Below are the code and all the weights of a small trained network. Each question names an input and a class and asks about switching units off, where a switched-off unit gives its printed mean instead of its output.

import numpy as np


def w(rows, s, z=0):
    codes = np.array(rows[::2]) - 128.0
    scale = np.full(codes.shape[1], s)
    scale[-1] = z or s
    return codes * scale


def norm(h):
    return h / np.sqrt((h * h).mean(-1, keepdims=True) + 1e-5)


def f(y):
    return np.maximum(y, 0)


def log_softmax(a):
    a = a - a.max(-1, keepdims=True)
    return a - np.log(np.exp(a).sum(-1, keepdims=True))


def net(x, mask):
    res = np.array(x, float).reshape(1, 6) / 4 @ E
    u = 0
    for l in range(4):
        y = f(norm(res) @ A[l][:, :-1].T + A[l][:, -1])
        res = res + np.where(mask[u : u + 7], y, B[l][:, -1]) @ B[l][:, :-1]
        u += 7
    return log_softmax(norm(res)[-1] @ U[:, :-1].T + U[:, -1])


A, B = {}, {}
E = w([
[132,161,136,85,125,154,70,125,64,203],'x0',
[144,35,197,138,60,146,118,49,113,100],'x1',
[224,155,186,34,112,53,181,253,130,139],'x2',
[116,114,83,132,192,221,146,97,144,107],'x3',
[65,130,88,77,80,129,181,146,175,171],'x4',
[151,149,164,136,185,114,123,118,219,185],'x5',
],0.0031)
A[0] = w([
[115,96,102,75,132,188,148,135,127,82,6],'0.n0',
[138,139,156,163,153,140,87,77,93,144,61],'0.n1',
[189,150,149,145,254,123,132,165,170,125,117],'0.n2',
[160,74,201,133,115,115,121,88,131,142,74],'0.n3',
[146,59,166,135,143,131,115,86,112,142,64],'0.n4',
[157,158,163,75,118,102,115,164,117,226,68],'0.n5',
[149,98,122,92,141,166,162,146,102,110,93],'0.n6',
],0.0089,0.0024)
B[0] = w([
[211,120,89,163,154,181,245,140,73,163,178],'0.n0',
[129,32,118,156,159,141,188,51,157,107,205],'0.n1',
[1,218,111,77,131,99,153,88,190,58,251],'0.n2',
[153,191,185,105,97,170,162,176,161,92,206],'0.n3',
[158,200,105,156,64,157,53,127,122,78,195],'0.n4',
[111,244,138,89,143,124,155,115,93,250,255],'0.n5',
[174,86,105,112,125,154,88,138,136,49,175],'0.n6',
],0.0058,0.0055)
A[1] = w([
[171,60,110,237,219,140,73,62,103,176,25],'1.n0',
[202,68,247,158,75,123,75,43,135,100,54],'1.n1',
[130,62,212,102,106,123,58,63,120,226,64],'1.n2',
[223,115,206,124,79,15,111,253,145,163,62],'1.n3',
[148,96,136,184,185,152,47,105,88,53,51],'1.n4',
[130,67,117,226,171,164,10,39,32,179,2],'1.n5',
[184,21,169,85,228,99,79,86,111,176,19],'1.n6',
],0.0055,0.0012)
B[1] = w([
[117,90,87,177,69,109,177,98,16,219,211],'1.n0',
[182,174,110,122,157,185,59,203,136,40,254],'1.n1',
[122,230,122,108,162,137,122,141,152,102,161],'1.n2',
[122,17,142,134,197,7,113,95,97,127,210],'1.n3',
[137,213,138,109,78,92,208,140,163,189,218],'1.n4',
[161,56,49,166,45,115,177,3,31,238,235],'1.n5',
[109,119,62,92,117,197,66,153,99,69,137],'1.n6',
],0.0052,0.0032)
A[2] = w([
[103,64,109,135,94,137,223,167,243,176,105],'2.n0',
[3,70,130,163,157,115,74,67,243,130,24],'2.n1',
[141,55,178,94,108,8,134,139,112,78,64],'2.n2',
[165,115,173,106,166,134,45,138,100,121,107],'2.n3',
[178,6,172,157,134,64,24,200,125,100,2],'2.n4',
[173,134,202,172,50,239,38,124,147,74,12],'2.n5',
[90,157,138,33,111,120,40,198,132,254,23],'2.n6',
],0.0066,0.00057)
B[2] = w([
[157,68,152,167,119,147,101,28,124,140,182],'2.n0',
[43,161,117,70,146,81,213,109,205,70,189],'2.n1',
[109,57,82,42,105,105,46,151,159,136,174],'2.n2',
[97,89,69,139,105,107,189,148,145,125,152],'2.n3',
[121,3,210,78,77,114,113,100,221,164,156],'2.n4',
[193,227,62,132,82,126,44,129,135,39,240],'2.n5',
[172,174,216,198,175,29,135,107,78,133,253],'2.n6',
],0.0064,0.0049)
A[3] = w([
[141,137,228,142,150,167,144,99,242,175,107],'3.n0',
[142,159,120,191,180,148,115,182,111,3,40],'3.n1',
[130,183,120,38,209,141,108,220,104,79,5],'3.n2',
[120,70,138,100,98,146,73,190,177,183,6],'3.n3',
[136,96,118,89,166,221,153,253,55,131,1],'3.n4',
[70,213,166,65,135,69,81,188,112,101,133],'3.n5',
[116,205,171,123,129,80,126,234,74,228,88],'3.n6',
],0.0068,0.00067)
B[3] = w([
[23,140,2,189,188,44,122,152,52,59,164],'3.n0',
[103,216,109,97,74,168,50,227,88,177,196],'3.n1',
[180,120,165,235,33,23,10,49,151,120,197],'3.n2',
[109,100,193,66,67,124,123,128,189,178,144],'3.n3',
[191,104,190,89,223,207,174,224,151,39,145],'3.n4',
[134,35,163,110,193,155,165,119,65,248,254],'3.n5',
[171,202,211,152,129,99,92,197,16,200,247],'3.n6',
],0.0051,0.0062)
U = w([
[135,186,220,128,182,43,122,160,54,236,174],'0',
[192,195,102,146,60,177,57,149,134,56,168],'1',
[101,85,154,163,180,169,100,165,163,157,5],'2',
[137,7,170,53,99,79,82,168,174,141,134],'3',
[85,97,143,164,148,166,118,199,146,160,2],'4',
[123,65,61,196,101,175,182,49,75,180,158],'5',
[2,169,106,120,181,80,182,89,199,93,153],'6',
[182,63,121,119,188,202,193,203,110,106,92],'7',
],0.0084,0.0057)

Each question gives the input, the list of numbers given to net, and the class t.
The units are the neurons (one row each of A and B). Each row of codes is followed by its name. A weight is (code - 128) times the scale printed after its matrix; where a second scale follows, it is the last column's (A, B and U).
mask holds one flag per neuron, layer by layer. A switched-off neuron (its flag False) gives its mean, the last column of its row in B, instead of its output. The means were averaged over made-up inputs and are rounded, as every weight is.
A unit's drop is (log p(t) with every unit on - log p(t) with that unit switched off) / (log p(t) with every unit on - log p(t) with every unit switched off).
The circuit of an input: a set's keep is (log p(t) with only the set's units on - log p(t) with every unit switched off) / (log p(t) with every unit on - log p(t) with every unit switched off). Starting from the 12 units with the biggest drops (on a tie, the unit counted first), units are removed one at a time, each time the one whose removal leaves the highest keep (on an exact tie, the one counted first), for as long as the keep stays at least 0.8.
circuit, biggest first: the units of the circuit, biggest drop first
most important unit: the unit with the biggest drop
top k neurons: the k neurons with the biggest drops, biggest first
top k neurons in layer l: the k neurons of layer l with the biggest drops, biggest first
drop when u is switched off: that unit's drop, to one decimal
input [-2,1,5,-8,-1,-2], class 3: circuit, biggest first	[1.n3, 2.n2]
input [-7,-1,-4,3,7,1], class 5: circuit, biggest first	[2.n0]
input [-3,-4,-1,-2,3,-2], class 6: circuit, biggest first	[0.n5, 3.n6]
input [1,5,7,-4,-8,-1], class 3: circuit, biggest first	[1.n3, 2.n2]
input [-4,8,3,-2,2,2], class 3: circuit, biggest first	[2.n2, 0.n5]
input [4,0,-3,-2,-6,2], class 1: circuit, biggest first	[0.n5, 2.n5]
input [-8,2,1,5,-2,-2], class 1: top 2 neurons	[1.n5, 0.n1]
input [1,4,-1,1,7,-1], class 5: top 3 neurons	[2.n0, 1.n1, 0.n0]
input [-4,5,1,-5,7,3], class 3: circuit, biggest first	[0.n2, 1.n3, 2.n2]
input [7,5,-5,7,-1,7], class 5: top 2 neurons	[1.n5, 1.n0]
input [-6,4,1,6,-8,3], class 1: top 2 neurons	[0.n4, 0.n3]
input [7,3,-4,-2,-2,-1], class 5: top 4 neurons	[1.n5, 0.n1, 0.n2, 1.n0]
input [3,5,3,-3,-3,-5], class 3: top 2 neurons	[1.n3, 0.n2]
input [0,-8,-6,-1,-5,6], class 6: most important unit	0.n2
input [-4,-7,-4,4,4,-7], class 7: top 2 neurons	[0.n0, 3.n4]
input [1,-5,-6,5,3,1], class 5: top 2 neurons	[0.n2, 0.n3]
input [3,1,-7,-1,7,-2], class 5: top 2 neurons	[0.n2, 1.n5]
input [6,4,-1,4,0,-6], class 5: top 2 neurons	[1.n5, 0.n2]
input [3,6,-1,-4,2,6], class 1: top 2 neurons	[0.n4, 2.n5]
input [-3,-6,1,1,-4,-1], class 6: circuit, biggest first	[0.n2]
input [-7,3,0,6,-8,6], class 6: drop when 0.n2 is switched off	1.6
input [7,8,2,-6,-8,-1], class 1: drop when 0.n6 is switched off	0.0
input [-1,8,0,-8,2,-5], class 3: drop when 1.n3 is switched off	1.1
input [-6,1,4,8,4,-8], class 7: drop when 3.n4 is switched off	0.1
input [-1,2,-5,-2,-6,3], class 1: top 2 neurons	[0.n3, 1.n1]
input [6,-5,-4,1,1,-4], class 5: top 2 neurons in layer 0	[0.n2, 0.n5]
input [3,-1,-2,2,-1,3], class 6: most important unit	0.n2
